What each symbol does to the units:
&: J472->J878, J878->J472, J274->J403, J962->J344, J746->J51, J728->J913, J348->J266, J67->J232, J517->J28, J914->J423, J418->J554, J786->J401, J504->J29, J403->J274, J28->J517, J347->J989, J108->J740, J266->J348, J344->J962, J51->J746, J764->J188, J989->J347, J307->J571, J658->J12, J656->J657, J552->J706, J118->J844, J802->J284, J913->J728, J464->J426, J414->J777, J38->J467, J14->J544, J415->J450, J523->J885, J885->J523, J780->J970, J450->J415, J467->J38, J284->J802, J734->J849, J401->J786, J970->J780, J29->J504, J847->J711, J11->J825, J188->J764, J777->J414, J426->J464, J849->J734, J844->J118, J825->J11, J544->J14, J571->J307, J12->J658, J657->J656, J711->J847, J740->J108, J423->J914, J706->J552, J554->J418, J232->J67
*: J472->J51, J878->J746, J274->J847, J962->J38, J746->J878, J728->J307, J348->J108, J67->J825, J517->J885, J914->J734, J418->J844, J786->J544, J504->J464, J403->J711, J28->J523, J347->J970, J108->J348, J266->J740, J344->J467, J51->J472, J764->J450, J989->J780, J307->J728, J658->J414, J656->J607, J552->J284, J118->J554, J802->J706, J913->J571, J464->J504, J414->J658, J38->J962, J14->J401, J415->J188, J523->J28, J885->J517, J780->J989, J450->J764, J467->J344, J284->J552, J734->J914, J401->J14, J607->J656, J970->J347, J29->J426, J847->J274, J11->J232, J188->J415, J777->J12, J426->J29, J849->J423, J844->J418, J825->J67, J544->J786, J571->J913, J12->J777, J711->J403, J740->J266, J423->J849, J706->J802, J554->J118, J232->J11
~: J472->J734, J878->J849, J274->J970, J962->J415, J746->J423, J728->J504, J348->J657, J67->J523, J517->J11, J914->J51, J418->J552, J786->J12, J504->J728, J403->J780, J28->J825, J347->J847, J266->J656, J344->J450, J51->J914, J764->J467, J989->J711, J307->J464, J658->J401, J656->J266, J552->J418, J118->J802, J802->J118, J913->J29, J464->J307, J414->J14, J38->J188, J14->J414, J415->J962, J523->J67, J885->J232, J780->J403, J450->J344, J467->J764, J284->J844, J734->J472, J401->J658, J607->J740, J970->J274, J29->J913, J847->J347, J11->J517, J188->J38, J777->J544, J426->J571, J849->J878, J844->J284, J825->J28, J544->J777, J571->J426, J12->J786, J657->J348, J711->J989, J740->J607, J423->J746, J706->J554, J554->J706, J232->J885
§: J472->J415, J878->J450, J274->J658, J962->J734, J746->J764, J728->J523, J348->J554, J67->J504, J517->J571, J914->J38, J418->J266, J786->J780, J504->J67, J403->J12, J28->J307, J347->J14, J108->J118, J266->J418, J344->J849, J51->J188, J764->J746, J989->J544, J307->J28, J658->J274, J656->J552, J552->J656, J118->J108, J913->J885, J464->J825, J414->J847, J38->J914, J14->J347, J415->J472, J523->J728, J885->J913, J780->J786, J450->J878, J467->J423, J284->J607, J734->J962, J401->J970, J607->J284, J970->J401, J29->J232, J847->J414, J11->J426, J188->J51, J777->J711, J426->J11, J849->J344, J844->J740, J825->J464, J544->J989, J571->J517, J12->J403, J657->J706, J711->J777, J740->J844, J423->J467, J706->J657, J554->J348, J232->J29
$: J472->J780, J878->J970, J274->J849, J962->J12, J746->J347, J728->J607, J348->J426, J67->J844, J517->J706, J914->J711, J418->J825, J786->J415, J504->J740, J403->J734, J28->J552, J347->J746, J108->J29, J266->J464, J344->J658, J51->J989, J764->J14, J989->J51, J307->J656, J658->J344, J656->J307, J552->J28, J118->J232, J802->J885, J464->J266, J414->J467, J38->J777, J14->J764, J415->J786, J523->J284, J885->J802, J780->J472, J450->J401, J467->J414, J284->J523, J734->J403, J401->J450, J607->J728, J970->J878, J29->J108, J847->J423, J11->J554, J188->J544, J777->J38, J426->J348, J849->J274, J844->J67, J825->J418, J544->J188, J571->J657, J12->J962, J657->J571, J711->J914, J740->J504, J423->J847, J706->J517, J554->J11, J232->J118
+: J472->J607, J274->J29, J962->J844, J746->J657, J728->J780, J348->J423, J67->J12, J517->J14, J914->J266, J418->J38, J786->J523, J504->J403, J403->J504, J28->J544, J347->J571, J108->J849, J266->J914, J344->J118, J51->J656, J764->J706, J989->J307, J307->J989, J658->J232, J656->J51, J552->J188, J118->J344, J802->J450, J913->J970, J464->J711, J414->J11, J38->J418, J14->J517, J415->J284, J523->J786, J885->J401, J780->J728, J450->J802, J467->J554, J284->J415, J734->J740, J401->J885, J607->J472, J970->J913, J29->J274, J847->J426, J11->J414, J188->J552, J777->J825, J426->J847, J849->J108, J844->J962, J825->J777, J544->J28, J571->J347, J12->J67, J657->J746, J711->J464, J740->J734, J423->J348, J706->J764, J554->J467, J232->J658

The rows follow the links: the fewer symbols apart two units are, the more alike their rows tend to be.

Each row is also shifted at random along 5 hidden directions that mean nothing.

Rows with their units:
17 0 -4 -11 -71 -14 -188 35 -1 5 -75 -24 118 59 58 -87 55 -66 -34 15 70 56 147 -67 -44 -1 -10 87 24 95 136 26 -9 -101 32 20 106 17 | J108
-308 142 191 39 49 -102 -102 -95 47 -160 90 15 -126 -1 60 -85 -116 -74 128 -33 78 55 -90 30 44 -17 119 -59 -28 -142 -139 48 217 -111 13 -19 -106 53 | J825
12 41 17 123 42 -48 -29 75 81 58 -116 -32 36 -1 10 97 -26 -260 -94 -96 29 -8 -13 32 -89 -88 30 76 32 -18 -102 2 22 38 140 -65 -74 82 | J554
254 -22 43 34 -139 5 -15 103 -95 6 30 -179 -28 -53 120 -1 137 115 12 94 44 53 215 -173 43 59 7 148 -22 77 327 33 -88 -73 -190 41 127 26 | J734
57 -53 -117 -83 -84 191 88 150 -28 114 18 4 54 72 -224 79 -12 191 -27 17 48 31 133 -4 15 54 -134 -64 2 121 -21 -76 15 -10 -52 43 -91 -115 | J780
-196 -54 59 -103 -113 69 -63 -83 18 -36 -38 252 -143 -112 -121 -52 93 180 7 87 -19 55 -101 55 18 -6 95 -38 52 -47 -137 -2 -8 -29 -11 135 9 -107 | J401
-130 89 140 17 71 -115 22 -152 -17 37 20 -7 -190 -50 67 -4 55 29 -18 66 43 35 -98 18 126 -150 139 15 -53 -67 -47 111 112 94 120 -99 3 5 | J414
-262 124 20 -58 69 -133 -34 -45 84 34 -24 154 -55 -87 -140 -62 -9 43 43 -2 6 -11 -44 17 -49 34 -17 -187 -39 -97 -209 20 107 41 5 -28 -68 48 | J517
-30 121 24 -60 131 -43 -9 -121 -8 -32 130 39 46 28 26 -102 -145 21 170 -30 -71 -45 -101 71 1 85 -82 -77 -16 -151 -79 -18 66 -56 -28 -196 -76 82 | J307
186 -150 85 20 26 -94 -132 -137 -55 -51 22 56 -32 -44 186 -59 39 -141 -46 150 -34 102 -201 -34 -147 142 13 50 154 -51 116 11 -171 -21 -3 -87 190 130 | J802
142 -86 -135 -95 75 31 -37 13 20 62 -103 -10 18 233 -126 15 -81 39 38 65 -66 -69 -51 -20 -73 114 -46 -136 81 177 2 13 -48 70 148 31 153 -46 | J913
-65 -82 -23 56 27 60 125 -146 -160 -191 89 80 132 -41 149 35 11 51 99 139 -21 -15 -114 42 32 89 19 135 75 -86 98 -74 -124 -76 -156 -60 12 58 | J472
-211 -83 -132 -35 -25 116 -2 196 -55 -124 -61 41 77 -3 -48 -60 -15 -17 42 -19 27 -46 88 -78 -39 87 -158 14 77 96 102 -146 -14 -70 -126 135 -32 -10 | J607
77 -120 -104 -53 -6 139 135 188 -7 72 -23 -73 93 -95 -45 226 10 -38 -96 -6 49 8 2 -9 -28 52 -6 117 78 -52 151 -109 -174 64 -85 102 -35 21 | J415
4 -121 36 -2 -10 10 -111 160 37 79 0 -216 -174 14 -43 83 -35 -59 7 80 196 16 75 -99 19 -9 78 -57 47 70 127 8 57 72 8 157 87 29 | J67
-71 4 -38 59 -83 11 79 -17 -74 -3 -43 91 -146 -75 102 -154 161 16 -20 101 -101 -17 -1 -72 -30 -85 -79 130 -11 46 159 -56 -35 -1 -10 -85 86 52 | J746
121 119 -93 50 11 -5 -36 1 86 -9 -83 -5 233 66 -23 -74 -105 -100 -56 -169 -68 -23 106 94 -33 -86 -21 -13 -124 -55 -115 33 112 -71 37 -146 -22 46 | J348
-51 -42 53 64 -64 30 -47 38 -47 -65 29 -107 88 -57 32 184 11 -78 -30 -6 186 31 -23 -19 56 -42 89 120 67 -53 -20 32 -11 -39 -70 104 -16 -90 | J962
34 97 0 -14 -16 26 119 33 -23 87 119 -165 77 64 -7 4 -84 131 29 -68 -42 24 94 39 149 -8 -96 -23 -143 -86 15 19 76 2 37 -128 -62 -104 | J711
-28 -80 10 22 -28 77 -140 -21 31 -121 -26 -55 137 67 -14 -46 -102 -69 15 -45 -20 -80 -8 -59 79 -25 -30 37 44 73 -44 16 25 -203 -25 70 -49 -70 | J740
-242 17 -66 -17 -71 95 -70 3 -177 -54 109 -155 75 112 50 23 19 115 86 88 136 81 106 35 169 44 68 55 0 10 50 19 1 -92 -50 -46 26 -6 | J403
-12 37 158 95 -64 -211 52 -96 -32 -138 57 44 -115 -183 206 -95 23 -19 38 -68 -99 -10 -76 -4 64 -112 71 127 -71 -201 11 75 66 -111 -90 -36 -27 -44 | J38
92 -14 133 28 -67 -88 -121 -216 38 -54 28 17 -214 -37 6 -80 43 80 -47 116 -18 34 -57 -46 38 -50 218 -45 36 54 -103 124 42 -60 25 108 105 -141 | J658
140 44 -54 39 104 -30 80 -53 39 -32 -38 71 -43 26 41 -55 -84 -26 70 -46 -143 -124 -87 -82 -64 73 -190 -33 20 60 62 -101 1 11 -79 -23 31 47 | J656
206 77 12 72 113 -35 30 -60 71 75 -70 130 -26 -87 119 -69 -8 -165 -40 -24 -107 -8 -103 -28 -117 -37 -61 -80 94 -67 -38 -30 -50 40 51 -168 102 133 | J706
127 45 99 70 102 -168 -41 -278 25 -93 6 268 -46 9 191 -199 -34 -47 53 -15 -233 -142 -217 -2 -131 12 -159 24 -8 -9 11 28 11 -38 111 -186 126 104 | J657
-2 151 -29 -28 47 26 101 3 -69 128 4 -217 17 62 43 -1 55 162 -44 43 52 30 162 -39 117 -45 26 -24 -62 52 132 82 -118 177 43 -144 109 17 | J847

Start here and follow the symbols in turn, left to right. Where do you end up?
Answer with the unit's name.
-33 6 64 -33 -150 -89 -218 -68 23 -94 -38 70 86 -42 -37 -171 20 -149 -1 -102 34 168 52 71 -39 -4 88 26 -59 -65 -128 -2 58 -230 -25 -20 -50 -15
$ + * * -> J658
64 116 -95 44 8 28 24 -122 49 -13 -21 56 178 6 62 -43 38 -32 -88 -91 -71 -39 46 79 70 -134 -19 131 -133 -12 -124 104 13 -87 38 -124 -56 -63
§ + ~ -> J706
-356 69 -102 -78 39 93 164 -35 -58 37 3 118 60 7 -69 17 22 129 -46 33 -83 10 -82 161 86 16 -57 -6 -42 -8 -171 1 52 30 59 -46 -112 12
§ ~ § -> J847
-98 4 65 -29 106 -96 53 11 8 34 28 30 -64 -7 -85 16 -67 -49 92 0 27 31 -134 57 -46 108 -23 -124 29 -204 -22 -102 139 66 -42 -98 -21 132
§ $ -> J656
131 -56 53 -99 -149 -45 -103 -26 -58 -52 38 32 90 -93 64 20 131 -87 -90 -17 -16 128 72 97 7 14 152 102 -61 -155 -68 45 54 -142 -30 -28 -31 16
§ + § -> J118
-325 41 45 35 42 -37 61 -61 -4 -76 14 138 -25 -124 -8 -34 -58 -148 101 -127 -9 47 -111 14 -41 4 -108 -12 28 -145 -58 -56 117 -91 -83 -2 -147 95
& & & -> J706
-86 -75 9 -121 -74 63 -40 -143 -46 -20 35 118 -52 59 18 -124 52 163 40 168 -23 -6 -34 15 61 99 53 30 6 33 26 -9 -79 14 -50 -41 129 -79
§ $ * ~ -> J467
206 -78 -1 -107 -61 -9 -90 -21 193 54 -70 107 -102 33 -140 107 -40 63 -29 23 -14 -47 -31 -35 -117 56 47 -168 65 125 -126 48 -46 73 68 113 25 -64
§ ~ § -> J232
273 43 99 77 -27 -25 69 -57 30 35 -89 56 -15 -49 157 30 123 -128 -162 -97 -47 12 -27 32 36 -178 13 96 -57 28 -108 65 -54 -3 96 -95 -33 -34
& + * -> J844
239 -49 99 5 -33 -29 -110 103 69 -18 -50 -128 -93 -21 24 8 -4 -91 16 -8 51 26 73 -124 -39 23 97 63 35 35 45 8 1 -39 -77 130 73 57
§ + -> J734
1 106 6 93 78 -17 67 37 31 -38 -51 -90 100 81 83 -40 -100 -77 35 -119 -74 -192 68 -49 -37 -39 -70 -16 -33 68 81 44 74 -41 -26 -37 -47 -24
$ ~ * $ -> J607
129 -115 -83 -73 -209 65 -46 100 -77 27 23 60 55 -92 -48 35 153 -1 -108 54 16 104 72 71 -71 56 31 86 13 -74 -16 -114 -99 -23 -97 1 -62 53
§ $ -> J970
129 -55 97 -77 -61 32 -18 -45 28 -39 64 -24 -17 25 -16 174 -102 64 17 -24 77 -18 -65 17 129 -34 110 -29 -2 -12 -177 122 72 -59 78 59 -45 -174
~ § -> J780
22 -95 -110 -28 65 178 24 -199 -78 -32 23 105 244 56 110 81 -25 -98 -65 24 -90 -23 -258 156 -37 67 23 88 81 -19 -112 -9 -180 -48 80 -215 6 27
* & & ~ -> J423
